Below is a small trained network, with its code and all its weights. Each question gives an input and a class and asks what happens when units are switched off, that is, made to give their printed mean instead of their output.

import numpy as np


def w(rows, s, z=0):
    codes = np.array(rows[::2]) - 128.0
    scale = np.full(codes.shape[1], s)
    scale[-1] = z or s
    return codes * scale


def norm(h):
    return h / np.sqrt((h * h).mean(-1, keepdims=True) + 1e-5)


def f(y):
    return np.maximum(y, 0)


def log_softmax(a):
    a = a - a.max(-1, keepdims=True)
    return a - np.log(np.exp(a).sum(-1, keepdims=True))


def net(x, mask):
    res = np.array(x, float).reshape(1, 7) / 4 @ E
    u = 0
    for l in range(4):
        y = f(norm(res) @ A[l][:, :-1].T + A[l][:, -1])
        res = res + np.where(mask[u : u + 3], y, B[l][:, -1]) @ B[l][:, :-1]
        u += 3
    return log_softmax(norm(res)[-1] @ U[:, :-1].T + U[:, -1])


A, B = {}, {}
E = w([
[75,171,19,160,74,41,157,94,106],'x0',
[153,57,124,97,118,36,90,139,169],'x1',
[2,132,237,154,112,106,85,76,127],'x2',
[196,166,172,118,46,119,165,65,172],'x3',
[184,107,161,206,103,113,106,133,66],'x4',
[122,123,125,128,120,131,126,129,132],'x5',
[146,201,102,148,92,169,18,181,170],'x6',
],0.008)
A[0] = w([
[216,103,170,254,100,93,80,139,1,1],'0.n1',
[101,126,86,147,85,126,138,110,112,207],'0.n2',
[75,79,76,142,192,159,69,163,47,19],'0.n3',
],0.0077,0.0078)
B[0] = w([
[31,65,49,148,81,182,158,67,252,183],'0.n1',
[190,118,203,147,200,173,115,107,114,253],'0.n2',
[94,176,137,164,127,31,176,213,175,171],'0.n3',
],0.011,0.0054)
A[1] = w([
[100,189,30,166,113,48,122,46,77,88],'1.n1',
[70,173,86,2,167,143,144,100,196,2],'1.n2',
[169,137,156,110,126,150,103,47,135,128],'1.n3',
],0.0098,0.0056)
B[1] = w([
[162,71,227,65,176,224,83,178,201,205],'1.n1',
[129,45,69,253,93,154,118,61,163,200],'1.n2',
[74,137,118,144,156,89,172,226,154,254],'1.n3',
],0.011,0.0045)
A[2] = w([
[147,36,114,60,73,14,37,119,168,71],'2.n1',
[95,200,109,151,114,147,89,168,171,114],'2.n2',
[135,201,91,126,64,148,2,156,158,1],'2.n3',
],0.0085,0.0034)
B[2] = w([
[92,214,123,173,154,225,175,123,86,232],'2.n1',
[125,112,136,159,155,110,160,117,103,254],'2.n2',
[112,29,164,57,130,95,253,63,77,214],'2.n3',
],0.014,0.0038)
A[3] = w([
[33,177,197,104,59,77,58,61,96,26],'3.n1',
[38,135,169,129,148,121,73,74,150,253],'3.n2',
[215,225,197,111,2,110,180,28,214,66],'3.n3',
],0.0087,0.0033)
B[3] = w([
[233,112,8,91,82,113,105,154,87,162],'3.n1',
[194,156,110,120,50,98,111,140,128,255],'3.n2',
[41,120,85,114,174,83,25,145,101,192],'3.n3',
],0.013,0.0066)
U = w([
[96,49,70,190,80,132,101,55,195,130],'0',
[241,138,61,75,96,89,110,135,86,255],'1',
[97,46,178,63,153,55,195,38,41,84],'2',
[29,133,118,134,178,32,76,222,135,77],'3',
[176,96,246,84,159,187,60,145,193,41],'4',
[146,145,134,155,109,103,158,131,145,210],'5',
[93,230,124,163,130,196,146,83,57,45],'6',
],0.012,0.007)

Each question gives the input, the list of numbers given to net, and the class t.
The units are the neurons (one row each of A and B). Each row of codes is followed by its name. A weight is (code - 128) times the scale printed after its matrix; where a second scale follows, it is the last column's (A, B and U).
mask holds one flag per neuron, layer by layer. A switched-off neuron (its flag False) gives its mean, the last column of its row in B, instead of its output. The means were averaged over made-up inputs and are rounded, as every weight is.
A unit's drop is (log p(t) with every unit on - log p(t) with that unit switched off) / (log p(t) with every unit on - log p(t) with every unit switched off).
The circuit of an input: a set's keep is (log p(t) with only the set's units on - log p(t) with every unit switched off) / (log p(t) with every unit on - log p(t) with every unit switched off). Starting from all 12 units, units are removed one at a time, each time the one whose removal leaves the highest keep (on an exact tie, the one counted first), for as long as the keep stays at least 0.8.
circuit, biggest first: the units of the circuit, biggest drop first
unit that matters most: the unit with the biggest drop
top k neurons: the k neurons with the biggest drops, biggest first
k most important neurons of layer l: the k neurons of layer l with the biggest drops, biggest first
input [-8,8,3,3,-8,8,6], class 0: circuit, biggest first : [0.n2, 1.n2]
input [-6,-5,3,-4,-4,-8,2], class 5: top 3 neurons : [0.n2, 1.n1, 3.n2]
input [-1,-4,-7,-8,1,2,-5], class 3: top 3 neurons : [0.n3, 3.n2, 2.n3]
input [-5,-6,7,-1,7,3,7], class 0: circuit, biggest first : [0.n1, 1.n1]
input [-6,-2,-4,8,1,-3,-1], class 3: circuit, biggest first : [3.n3, 0.n2]
input [8,-4,-3,-5,-3,-1,-7], class 4: top 2 neurons : [1.n1, 2.n3]
input [0,-8,7,8,5,2,5], class 3: circuit, biggest first : [3.n3]
input [1,1,2,8,-5,-8,-7], class 3: top 2 neurons : [3.n3, 2.n3]
input [2,5,3,6,4,0,4], class 3: top 4 neurons : [3.n3, 1.n3, 0.n2, 1.n2]
input [8,-2,7,5,4,0,0], class 4: top 2 neurons : [1.n1, 1.n3]
input [7,0,-6,-1,3,0,6], class 4: top 3 neurons : [1.n1, 3.n2, 3.n1]
input [-3,6,8,7,-8,5,-4], class 0: top 4 neurons : [1.n2, 2.n1, 0.n2, 3.n3]
input [-4,-4,1,3,1,8,2], class 5: circuit, biggest first : [1.n3, 1.n1]
input [7,1,4,-2,-2,-7,8], class 2: 2 most important neurons of layer 2 : [2.n3, 2.n2]
input [4,4,8,-4,3,-3,8], class 1: top neuron : [3.n1]
input [8,-7,-7,-2,-2,-6,3], class 4: 2 most important neurons of layer 3 : [3.n2, 3.n1]
input [-2,-5,-7,-3,-7,-4,6], class 0: top 2 neurons : [1.n2, 3.n2]
input [5,8,7,-5,-3,6,0], class 6: top 2 neurons : [2.n1, 1.n3]
input [5,-8,8,1,-6,1,4], class 1: circuit, biggest first : [3.n2, 3.n1]
input [8,-7,-7,-7,4,1,8], class 2: circuit, biggest first : [2.n3, 3.n2, 2.n2]
input [-4,6,-3,8,4,5,3], class 3: circuit, biggest first : [3.n3]
input [-8,-4,-5,6,-8,0,2], class 0: circuit, biggest first : [1.n2, 0.n2]
input [5,-6,5,5,-6,-8,-4], class 5: circuit, biggest first : [3.n2, 2.n3, 2.n1]
input [5,6,-1,5,8,-4,-6], class 0: 2 most important neurons of layer 2 : [2.n3, 2.n2]
input [-7,-2,8,-5,7,5,-7], class 1: top 3 neurons : [3.n2, 3.n1, 0.n2]
input [1,-7,5,7,-4,0,2], class 3: top 2 neurons : [3.n3, 2.n1]
input [0,0,-1,2,5,1,6], class 2: top 2 neurons : [2.n3, 1.n2]
input [4,7,6,-2,6,6,3], class 6: unit that matters most : 2.n1
input [8,-2,8,0,-7,-2,7], class 1: 2 most important neurons of layer 0 : [0.n1, 0.n2]
input [-5,3,7,2,1,6,-7], class 1: top 2 neurons : [3.n1, 3.n2]
